Below are the code and all the weights of a small trained network. Each question names an input and a class and asks about switching units off, where a switched-off unit gives its printed mean instead of its output.

import numpy as np


def w(rows, s, z=0):
    codes = np.array(rows[::2]) - 128.0
    scale = np.full(codes.shape[1], s)
    scale[-1] = z or s
    return codes * scale


def f(y):
    return y / 2 * (1 + np.tanh(0.7978845608 * (y + 0.044715 * y**3)))


def log_softmax(a):
    a = a - a.max(-1, keepdims=True)
    return a - np.log(np.exp(a).sum(-1, keepdims=True))


def net(x, mask):
    res = np.array(x, float).reshape(1, 4) / 4 @ E
    y = f(res @ A[0][:, :-1].T + A[0][:, -1])
    res = res + np.where(mask, y, B[0][:, -1]) @ B[0][:, :-1]
    return log_softmax(res[-1] @ U[:, :-1].T + U[:, -1])


A, B = {}, {}
E = w([
[114,84,133,125,168,85,101,71,127,98,203],'x0',
[159,147,107,166,82,190,138,48,160,53,64],'x1',
[113,175,199,221,98,42,140,159,154,85,75],'x2',
[249,123,85,195,119,95,102,139,170,188,164],'x3',
],0.013)
A[0] = w([
[133,167,110,149,136,105,127,184,93,199,125,130],'neuron 1',
[186,157,91,193,68,130,149,91,182,97,134,122],'neuron 2',
[128,109,107,74,177,162,105,148,78,154,183,128],'neuron 3',
[152,113,99,145,142,134,107,111,112,154,137,124],'neuron 4',
[163,101,137,159,96,93,79,53,129,131,117,148],'neuron 5',
[107,50,118,58,151,145,98,85,114,142,138,203],'neuron 6',
[111,207,140,140,110,160,165,133,138,49,64,209],'neuron 7',
[130,75,117,125,96,161,116,192,123,175,151,242],'neuron 8',
[122,84,93,63,153,137,124,108,101,173,152,100],'neuron 9',
[102,71,171,125,192,86,94,104,120,119,166,160],'neuron 10',
[58,108,143,54,96,167,169,128,73,86,76,143],'neuron 11',
[162,132,105,160,86,145,121,124,103,67,41,96],'neuron 12',
[85,176,150,100,140,160,169,118,103,89,62,114],'neuron 13',
[188,56,105,136,162,155,109,141,111,137,162,180],'neuron 14',
[143,89,139,125,110,155,97,108,179,141,168,126],'neuron 15',
[91,138,134,99,132,139,132,122,137,91,120,128],'neuron 16',
[79,141,108,103,108,123,187,130,112,140,86,129],'neuron 17',
[144,64,101,82,152,138,128,135,104,119,174,90],'neuron 18',
[133,98,121,49,153,165,129,154,121,139,164,205],'neuron 19',
[170,160,159,191,89,98,112,130,181,165,92,237],'neuron 20',
[89,203,143,147,105,153,166,137,141,62,11,253],'neuron 21',
[128,81,98,38,140,125,131,64,111,119,151,149],'neuron 22',
[131,164,123,119,72,108,166,218,144,186,76,143],'neuron 23',
[107,124,176,142,89,119,144,101,116,103,156,120],'neuron 24',
],0.012,0.0043)
B[0] = w([
[135,179,171,140,208,160,114,130,112,172,118,183],'neuron 1',
[198,147,76,119,92,67,160,62,158,109,119,207],'neuron 2',
[116,93,113,83,147,152,180,153,14,152,159,224],'neuron 3',
[158,163,85,126,133,102,112,148,121,163,139,164],'neuron 4',
[156,126,114,70,150,65,123,99,160,62,142,175],'neuron 5',
[77,138,107,85,127,208,179,165,98,109,149,229],'neuron 6',
[112,47,187,160,2,97,143,160,146,112,73,223],'neuron 7',
[112,166,130,116,148,152,148,74,84,172,144,192],'neuron 8',
[119,100,83,122,143,194,207,110,117,161,158,215],'neuron 9',
[108,86,166,136,219,115,114,154,125,49,161,199],'neuron 10',
[28,88,136,82,111,156,57,179,103,175,72,233],'neuron 11',
[120,100,132,162,82,81,131,71,155,141,94,195],'neuron 12',
[108,110,141,103,86,105,69,156,129,165,72,203],'neuron 13',
[208,135,78,95,137,121,144,124,105,155,219,208],'neuron 14',
[125,135,64,86,109,128,114,153,168,143,165,168],'neuron 15',
[51,154,141,120,128,134,117,168,163,95,72,167],'neuron 16',
[142,119,166,109,127,138,98,178,132,189,72,169],'neuron 17',
[105,87,76,131,127,162,175,138,105,96,155,200],'neuron 18',
[99,96,103,111,137,168,148,140,61,209,138,218],'neuron 19',
[181,162,174,166,137,87,155,71,154,129,148,219],'neuron 20',
[111,89,137,219,46,142,120,134,173,168,42,253],'neuron 21',
[83,157,84,109,128,206,142,112,127,136,125,222],'neuron 22',
[139,203,212,195,152,153,129,71,92,186,77,198],'neuron 23',
[132,108,140,154,138,134,101,155,143,70,107,153],'neuron 24',
],0.0094,0.018)
U = w([
[99,130,114,124,166,161,153,108,132,49,168,88],'0',
[161,117,133,177,69,101,175,89,156,122,122,3],'1',
[122,122,77,112,143,178,181,141,63,161,201,204],'2',
[87,111,159,134,86,144,92,173,114,155,84,112],'3',
[154,251,201,165,166,132,154,113,98,185,130,159],'4',
[195,176,77,122,133,98,146,95,144,119,194,87],'5',
[129,94,193,146,203,68,133,160,120,75,190,171],'6',
],0.012,0.0015)

Each question gives the input, the list of numbers given to net, and the class t.
The units are the neurons (one row each of A and B). Each row of codes is followed by its name. A weight is (code - 128) times the scale printed after its matrix; where a second scale follows, it is the last column's (A, B and U).
mask holds one flag per neuron, in row order. A switched-off neuron (its flag False) gives its mean, the last column of its row in B, instead of its output. The means were averaged over made-up inputs and are rounded, as every weight is.
A unit's drop is (log p(t) with every unit on - log p(t) with that unit switched off) / (log p(t) with every unit on - log p(t) with every unit switched off).
The circuit of an input: a set's keep is (log p(t) with only the set's units on - log p(t) with every unit switched off) / (log p(t) with every unit on - log p(t) with every unit switched off). Starting from the 12 units with the biggest drops (on a tie, the unit counted first), units are removed one at a time, each time the one whose removal leaves the highest keep (on an exact tie, the one counted first), for as long as the keep stays at least 0.8.
circuit, biggest first: the units of the circuit, biggest drop first
most important unit: the unit with the biggest drop
top k neurons: the k neurons with the biggest drops, biggest first
drop when u is switched off: that unit's drop, to one decimal
input [-5,-1,-4,6], class 4: circuit, biggest first	[neuron 23; neuron 1]
input [-5,1,5,7], class 4: most important unit	neuron 23
input [-7,8,3,-2], class 1: top 2 neurons	[neuron 2; neuron 12]
input [-6,4,-4,5], class 5: top 2 neurons	[neuron 21; neuron 7]
input [-6,-2,6,0], class 4: top 2 neurons	[neuron 23; neuron 1]
input [4,6,-7,8], class 5: top 2 neurons	[neuron 2; neuron 5]
input [5,4,4,5], class 5: top 3 neurons	[neuron 21; neuron 7; neuron 5]
input [3,-3,6,6], class 4: top 2 neurons	[neuron 1; neuron 20]
input [-2,2,-5,-4], class 3: top 3 neurons	[neuron 11; neuron 14; neuron 13]
input [-1,-2,-1,6], class 5: drop when neuron 14 is switched off	0.2
input [7,-4,2,-6], class 0: drop when neuron 7 is switched off	0.1
input [-3,2,-4,4], class 5: drop when neuron 11 is switched off	0.2
input [-7,6,5,4], class 1: drop when neuron 23 is switched off	0.0
input [-7,-2,4,0], class 4: circuit, biggest first	[neuron 23]
